What each symbol does to the nodes:
ge: mp->sf, bb->fh, qf->lp, dj->ll, zq->cd, fs->zr, rj->pz, zn->gj, hn->rh, hg->qp, cd->zq, ql->bf, zf->tq, mj->gb, jh->gh, rh->hn, sf->mp, lc->cz, hd->fm, nl->bh, pz->rj, sb->ht, ph->sm, rg->ff, sq->sg, qs->nq, tc->rl, gr->jj, gh->jh, sm->ph, tq->zf, fc->sj, lp->qf, qp->hg, pf->cj, fh->bb, fm->hd, dz->fr, gj->zn, cz->lc, gb->mj, bh->nl, zp->hh, hh->zp, zr->fs, bp->pn, sg->sq, ff->rg, sz->jb, bf->ql, bz->pj, ht->sb, pj->bz, pn->bp, cc->rp, sj->fc, rl->tc, cj->pf, rp->cc, jb->sz, nq->qs, ll->dj, fr->dz, jj->gr
fe: mp->ql, bb->zr, qf->zq, dj->sg, zq->qf, fs->fh, rj->nl, zn->hd, hn->tc, hg->sj, cd->lp, ql->mp, zf->jb, mj->ff, jh->nq, rh->rl, sf->bf, lc->zp, hd->zn, nl->rj, pz->bh, sb->rp, ph->dz, rg->gb, sq->ll, qs->gh, tc->hn, gr->cj, gh->qs, sm->fr, tq->sz, fc->qp, lp->cd, qp->fc, pf->jj, fh->fs, fm->gj, dz->ph, gj->fm, cz->hh, gb->rg, bh->pz, zp->lc, hh->cz, zr->bb, bp->pj, sg->dj, ff->mj, sz->tq, bf->sf, bz->pn, ht->cc, pj->bp, pn->bz, cc->ht, sj->hg, rl->rh, cj->gr, rp->sb, jb->zf, nq->jh, ll->sq, fr->sm, jj->pf
le: mp->ph, bb->pf, qf->zn, dj->rl, zq->hd, fs->gr, rj->lc, zn->qf, hn->sq, hg->rg, cd->fm, ql->dz, zf->rp, mj->fc, jh->bz, rh->sg, sf->sm, lc->rj, hd->zq, nl->zp, pz->cz, sb->jb, ph->mp, rg->hg, sq->hn, qs->bp, tc->ll, gr->fs, gh->pj, sm->sf, tq->cc, fc->mj, lp->gj, qp->ff, pf->bb, fh->cj, fm->cd, dz->ql, gj->lp, cz->pz, gb->sj, bh->hh, zp->nl, hh->bh, zr->jj, bp->qs, sg->rh, ff->qp, sz->ht, bf->fr, bz->jh, ht->sz, pj->gh, pn->nq, cc->tq, sj->gb, rl->dj, cj->fh, rp->zf, jb->sb, nq->pn, ll->tc, fr->bf, jj->zr
va: mp->pz, bb->fm, qf->gr, dj->hg, zq->cj, fs->zn, rj->sf, zn->fs, hn->mj, hg->dj, cd->pf, ql->bh, zf->jh, mj->hn, jh->zf, rh->gb, sf->rj, lc->sm, hd->fh, nl->bf, pz->mp, sb->pn, ph->cz, rg->rl, sq->fc, qs->sz, tc->ff, gr->qf, gh->tq, sm->lc, tq->gh, fc->sq, lp->jj, qp->ll, pf->cd, fh->hd, fm->bb, dz->hh, gj->zr, cz->ph, gb->rh, bh->ql, zp->fr, hh->dz, zr->gj, bp->ht, sg->sj, ff->tc, sz->qs, bf->nl, bz->rp, ht->bp, pj->cc, pn->sb, cc->pj, sj->sg, rl->rg, cj->zq, rp->bz, jb->nq, nq->jb, ll->qp, fr->zp, jj->lp
ki: mp->ff, bb->rp, qf->qs, dj->lc, zq->gh, fs->ht, rj->rl, zn->bp, hn->bh, hg->sm, cd->jh, ql->mj, zf->pf, mj->ql, jh->cd, rh->nl, sf->rg, lc->dj, hd->pj, nl->rh, pz->tc, sb->zr, ph->qp, rg->sf, sq->hh, qs->qf, tc->pz, gr->sz, gh->zq, sm->hg, tq->cj, fc->dz, lp->nq, qp->ph, pf->zf, fh->cc, fm->bz, dz->fc, gj->pn, cz->ll, gb->bf, bh->hn, zp->sg, hh->sq, zr->sb, bp->zn, sg->zp, ff->mp, sz->gr, bf->gb, bz->fm, ht->fs, pj->hd, pn->gj, cc->fh, sj->fr, rl->rj, cj->tq, rp->bb, jb->jj, nq->lp, ll->cz, fr->sj, jj->jb
lu: mp->bp, bb->rh, qf->qp, dj->jj, zq->fc, fs->tc, rj->sb, zn->ff, hn->fh, hg->lp, cd->sj, ql->pj, zf->zp, mj->hd, jh->fr, rh->bb, sf->pn, lc->jb, hd->mj, nl->rp, pz->ht, sb->rj, ph->qs, rg->gj, sq->cj, qs->ph, tc->fs, gr->ll, gh->dz, sm->nq, tq->hh, fc->zq, lp->hg, qp->qf, pf->sg, fh->hn, fm->gb, dz->gh, gj->rg, cz->sz, gb->fm, bh->cc, zp->zf, hh->tq, zr->rl, bp->mp, sg->pf, ff->zn, sz->cz, bf->bz, bz->bf, ht->pz, pj->ql, pn->sf, cc->bh, sj->cd, rl->zr, cj->sq, rp->nl, jb->lc, nq->sm, ll->gr, fr->jh, jj->dj

The rows follow the links: the fewer symbols apart two nodes are, the more alike their rows tend to be.

Each row is also shifted at random along 4 hidden directions that mean nothing.

Each row, then its node:
[5, 6, 16, -15, -4, -10, 6, -6, 10, -3, 3, 3, -3, 7, -8, 1, -20, 1, 5, -5, 11, -7, -7, 7, 8, -4, 9, 5, -12, -12, 16, 3, -18, -29, 1, -1, 0, 25, -16, -16, 27, 24, -4, -6]
node: lc
[29, 6, -5, -2, 3, 13, -2, 8, 13, 10, 0, -33, -33, 5, -1, 20, 16, 1, -17, 29, -32, 10, 9, 10, -14, 1, 0, 10, 12, -1, 12, -16, 6, 23, 0, -9, -2, -21, 41, 15, -11, -9, 7, 7]
node: fm
[50, -21, 5, 0, 11, 0, -9, 3, 10, -21, 4, 0, 13, 10, -19, -7, -11, 11, 8, -17, -4, -3, 6, -9, -21, 9, 24, -26, 7, -20, -2, -3, -13, -4, 17, 12, -6, 0, -14, -3, 18, -12, -6, 4]
node: zf
[8, 3, -3, -20, -15, -15, 15, 4, -7, -15, -2, 12, 1, 6, 4, -1, 4, 2, 11, 8, -10, 13, -15, 27, 8, 2, -15, 22, 5, 8, 3, -19, 0, 3, 7, 22, -16, -12, -17, -10, 24, 14, -2, 9]
node: dj
[21, 22, -11, -5, -10, -5, 8, -9, -7, 22, 5, -17, -27, 5, 19, 19, 13, -3, -4, 26, -11, 13, -2, 17, 13, -2, -13, 28, -2, 12, 20, -9, -10, 1, -16, -5, -18, -16, 18, -6, -4, 7, 0, 0]
node: rg
[-2, 31, 15, 13, -1, 29, 14, -5, -4, 27, 5, -11, -17, 12, -16, 27, 7, 1, -11, 18, 28, -5, 11, -1, 32, -6, -3, 11, -21, -3, 27, 8, -31, -38, -24, -21, 10, 23, 14, -5, 1, 6, -9, -21]
node: pz
[-12, -23, -10, -7, -22, -3, -2, 1, -7, -13, 1, 5, 14, 4, -5, -8, 0, 9, -3, 18, -37, 7, 7, 35, -18, 10, -6, -8, 16, -6, -3, -14, -3, 7, 28, 19, -1, -18, 0, 3, 19, 5, 14, 6]
node: sg
[-51, -14, 10, 9, -8, 12, -12, 0, -7, -11, -5, 8, 19, 2, -11, -6, 3, 3, -9, -1, 15, -13, 13, 0, -1, 4, 11, -26, -2, -22, -6, 6, -9, -19, 23, 7, 27, 9, -4, 11, 7, 10, 11, -7]
node: hh
[-2, -15, -14, -20, -17, -30, -22, 10, 8, 10, 2, 27, -18, -8, -2, 12, -11, 3, 4, 2, 20, 9, -15, 26, 6, -18, -4, 21, 16, -17, 3, -24, -18, -3, 17, 36, 9, -10, -7, -12, -2, 27, 15, 15]
node: sm
[27, -14, -6, -20, -8, -14, 17, 6, 4, -11, 2, 37, 25, -8, 4, -20, -11, 3, 12, 2, -27, 6, -20, 17, -2, 3, -20, 10, 13, 3, -8, -15, 15, 21, 6, 30, -8, -10, -23, -24, 16, 9, -8, 10]
node: jj
[2, -1, 21, 14, 17, 18, -5, 6, 1, -31, 3, 7, 16, 14, -15, -9, 3, 5, 6, -8, 18, -11, 3, -21, -7, 12, 21, -30, -7, -17, -9, 6, -8, -7, 13, 9, 7, -1, -14, 7, 1, -12, -4, -9]
node: tq
[49, -4, 2, 11, 2, 23, -4, -13, -1, 1, 9, -30, -10, 2, 0, 11, -10, 1, 4, -20, 2, 7, 22, -8, -20, 2, 13, -27, -9, 2, 3, 21, -25, -13, -16, -7, -24, 12, -5, -6, 24, -19, -4, -7]
node: nl
[-2, 5, -1, -10, -3, -21, 13, 9, -4, 1, -8, 32, 20, -5, 11, -19, 5, -5, 1, 9, -6, -9, -17, 5, 19, 0, -11, 13, 3, 0, -4, -4, 30, 6, 9, 1, 13, 0, -8, -2, -15, 15, -4, -2]
node: qf
[-7, -3, -1, 24, -7, 34, -15, 0, -4, 11, 6, -13, -6, 1, -6, 19, 11, -1, -1, 2, 13, 7, 22, -2, -3, -3, 1, -22, 0, -2, -3, -3, -27, -6, 3, 9, 3, -12, 15, 8, -2, -18, 6, -1]
node: bh
[-48, -21, -6, 11, 1, 11, -17, -17, -3, 16, -11, -23, 16, -23, 20, -4, -15, -1, 3, -41, 23, -6, 19, -19, -10, -10, 0, -28, -2, -1, -20, 27, 5, 5, -12, -10, 7, 26, -3, 12, -7, -7, 6, -2]
node: ql
[19, -14, 1, 5, 3, 0, -21, 10, 8, -11, -10, 6, 17, -7, 0, -13, -3, 2, 2, -19, 17, -10, 11, -15, -7, -8, 14, -26, 11, -23, -17, 0, 11, 6, 14, 5, 24, 6, -8, 15, -9, 6, 10, 1]
node: gh
[-6, -17, 6, -2, -1, -3, -16, 0, -3, -26, 5, -4, 5, 10, -5, -8, -10, 6, 14, -21, 1, -2, 2, 2, -23, 5, 16, -15, 0, -14, -4, 5, -12, -9, 14, 18, -6, -4, -17, -1, 24, 2, 5, 3]
node: zp
[8, 9, 0, 3, 20, -8, -4, 0, 14, 10, 12, -1, -31, -1, -10, 6, -4, -8, 7, -11, 11, -7, -12, -27, 5, -2, 15, 15, -12, -3, 16, 13, -15, -16, -32, -21, -12, 14, 5, -19, -16, -6, -8, -4]
node: pn
[-14, 18, -2, 1, -12, 20, 17, -6, -8, 17, 6, 9, -5, -5, 12, 19, 15, -9, -5, 19, 4, 17, 2, 19, 22, -3, -22, 21, -1, 23, 9, -11, -9, 0, -14, 6, -5, -11, 10, -8, 1, -4, -5, -1]
node: tc
[-6, 21, -11, -3, -13, 8, 16, -9, -4, 26, -11, -8, -4, -15, 24, 12, 6, -6, -6, 4, 8, 1, 3, 11, 19, -12, -23, 13, -5, 26, -2, 0, 13, 4, -23, -16, 4, 9, 7, 3, -6, 12, -2, -3]
node: ff

Where do the symbols, taken in turn from left to right, take each start?
Answer with the node's name.
[-27, 13, -7, 3, 11, -2, 18, 1, 1, 12, 20, 20, -15, 7, -15, 7, 7, -4, -5, 24, -37, 8, -18, 1, 9, 13, 2, 27, 5, 17, 10, -6, -8, 7, -5, -5, -17, -17, 13, -19, -13, -10, -11, 1]
ki le va va: jb
[-31, -7, -9, -16, 8, -35, 1, 2, -7, -7, -2, 33, 12, -3, 14, -27, -9, -2, 18, -2, -15, -5, -30, -4, -2, 6, -5, 21, 1, 4, -10, 1, 22, 13, 9, 6, -8, -11, -12, -18, -13, 9, -7, 7]
ge lu va ki: cz
[-19, 28, 3, 14, 14, 4, 16, 5, -15, 9, 7, 16, -10, -4, 1, 2, 20, -8, -3, 14, -1, -2, -18, -21, 15, 7, -4, 25, -12, 24, -2, 13, 14, -2, -15, -23, -2, -2, 9, -3, -25, -16, -14, -8]
fe lu: mj
[-25, -7, -6, 12, 4, 3, -6, -8, -9, 15, 20, 18, -7, -2, -7, 16, -12, -5, 7, -6, 8, 6, -9, -3, 11, 1, 3, 11, -2, 1, 11, 9, -37, -15, -13, 8, -19, -2, -3, -32, 1, -14, -6, -7]
ge ge ge fe: bh
[-18, -9, -20, -3, -8, -6, 16, -19, -14, 8, 6, 12, 19, -17, 17, -7, -19, -6, 15, -22, -26, 14, -12, 10, -3, 4, -22, 5, 5, 29, -12, 17, 1, 11, -17, 8, -27, 8, -21, -29, 14, -12, -10, -1]
ki va ge le: ph
[-29, 7, -6, 21, 1, 4, -11, -9, -18, 25, 10, 6, -15, -7, 5, 16, -2, -11, -5, -2, 33, 1, 0, -19, 18, 0, 6, 15, -14, 5, 9, 10, -19, -26, -18, -10, -5, 2, 5, -4, -18, -6, 2, -12]
ge fe ki va: rh
[-5, -1, 9, 12, -3, 0, -19, 0, -8, -11, 0, -18, -9, 16, -8, 10, 12, 5, -7, 9, 33, -5, 7, -2, -6, -1, 15, -8, -4, -20, 3, 1, -6, -19, 19, 2, 16, -7, 12, 25, -8, 9, 17, 2]
ki fe fe ge: sj
[0, -19, -4, 4, 6, -22, -16, -4, -13, -8, -1, 11, 14, 12, 1, -22, -3, 0, 1, 15, -35, -13, -10, -2, -21, 13, 9, -7, 14, -3, -5, 4, 15, 13, 29, 1, -2, -17, 3, 6, -14, -8, 9, 0]
ki lu ge: dz
[1, 7, -4, 7, 5, 5, -2, 8, 10, 26, 9, 24, -12, -22, -11, 12, 0, -7, -4, -9, 13, -7, -6, -17, 14, -9, 0, 10, -5, 5, 3, 8, -6, -6, -16, -11, 16, 17, 4, -8, -26, -4, -1, -6]
ge ki ki: pn
[1, 26, 20, -5, -10, 20, 23, 3, 7, -22, -16, -49, -7, 25, -1, 8, 25, 8, -11, 29, 9, -5, 20, 16, 8, 5, -2, -14, -8, -1, 12, -10, 16, -10, 14, -14, 15, 1, 11, 30, 25, 21, 0, -1]
le lu va fe: zn
[-8, 7, -4, -4, -17, -26, 12, -4, -22, -18, -11, 17, 15, -11, 22, -18, 2, -4, 9, -9, 13, 7, -21, 4, 7, -1, -18, 15, -3, 13, -24, 6, 31, 3, -2, 12, -4, 6, -22, 0, 0, 11, -1, 5]
ge lu ki: nq
[27, -5, 9, 5, -1, -5, -20, -7, -2, -7, 2, -31, -16, 20, -12, 6, 4, 8, -15, 8, 6, -13, 11, 1, -17, 1, 22, -10, -5, -25, 16, 11, -15, -32, 14, -12, 4, 4, 11, 15, 12, 14, 17, -4]
lu ge va va: gh
[31, -16, -1, -3, 4, 1, -6, 10, -4, -24, 9, 14, 6, 17, -12, -14, 8, 14, 6, 19, -37, 10, -6, 10, -15, 20, 7, -3, 17, -1, -5, -20, 2, 21, 27, 24, -15, -33, 2, -3, 10, -18, -5, 6]
fe fe fe fe: pf
[-17, 16, 16, 17, 18, 29, 13, -3, -10, -12, 8, -12, 1, 12, -12, -7, 22, 1, -7, 8, -18, -6, 2, -19, -5, 24, 7, -14, -10, 17, -6, 13, 12, 8, -5, -21, -3, -4, 14, 15, -7, -28, -14, -12]
ge le va: cd
[30, 12, 24, 16, 1, 0, 11, -4, -22, -28, 16, 12, 10, 8, -11, -2, 1, -8, 21, -22, 40, -2, -19, -26, 9, 14, 10, 0, -28, 2, -6, 23, -13, -32, -4, 7, -9, 12, -31, -11, 18, -7, -15, -11]
lu ge ki ki: jb
[-8, -7, -9, 11, -18, 29, 3, -4, -5, 18, -5, -17, 9, -3, 5, 15, 13, 4, -12, 23, -14, 9, 24, 21, 0, 0, -21, -12, 14, 14, -5, -11, -2, 15, 8, 7, 4, -8, 23, 14, 2, -7, 7, -1]
le le lu lu: hn
[6, 12, -1, 2, 4, 17, 13, 17, 22, 15, 8, 21, -18, -7, -21, 25, 1, -2, -3, 1, 16, 8, 0, -1, 18, -9, 0, 18, 1, 1, 10, -17, -19, -1, -18, 10, 9, 0, 10, -13, -15, -6, -9, -3]
le ge ki va: lp
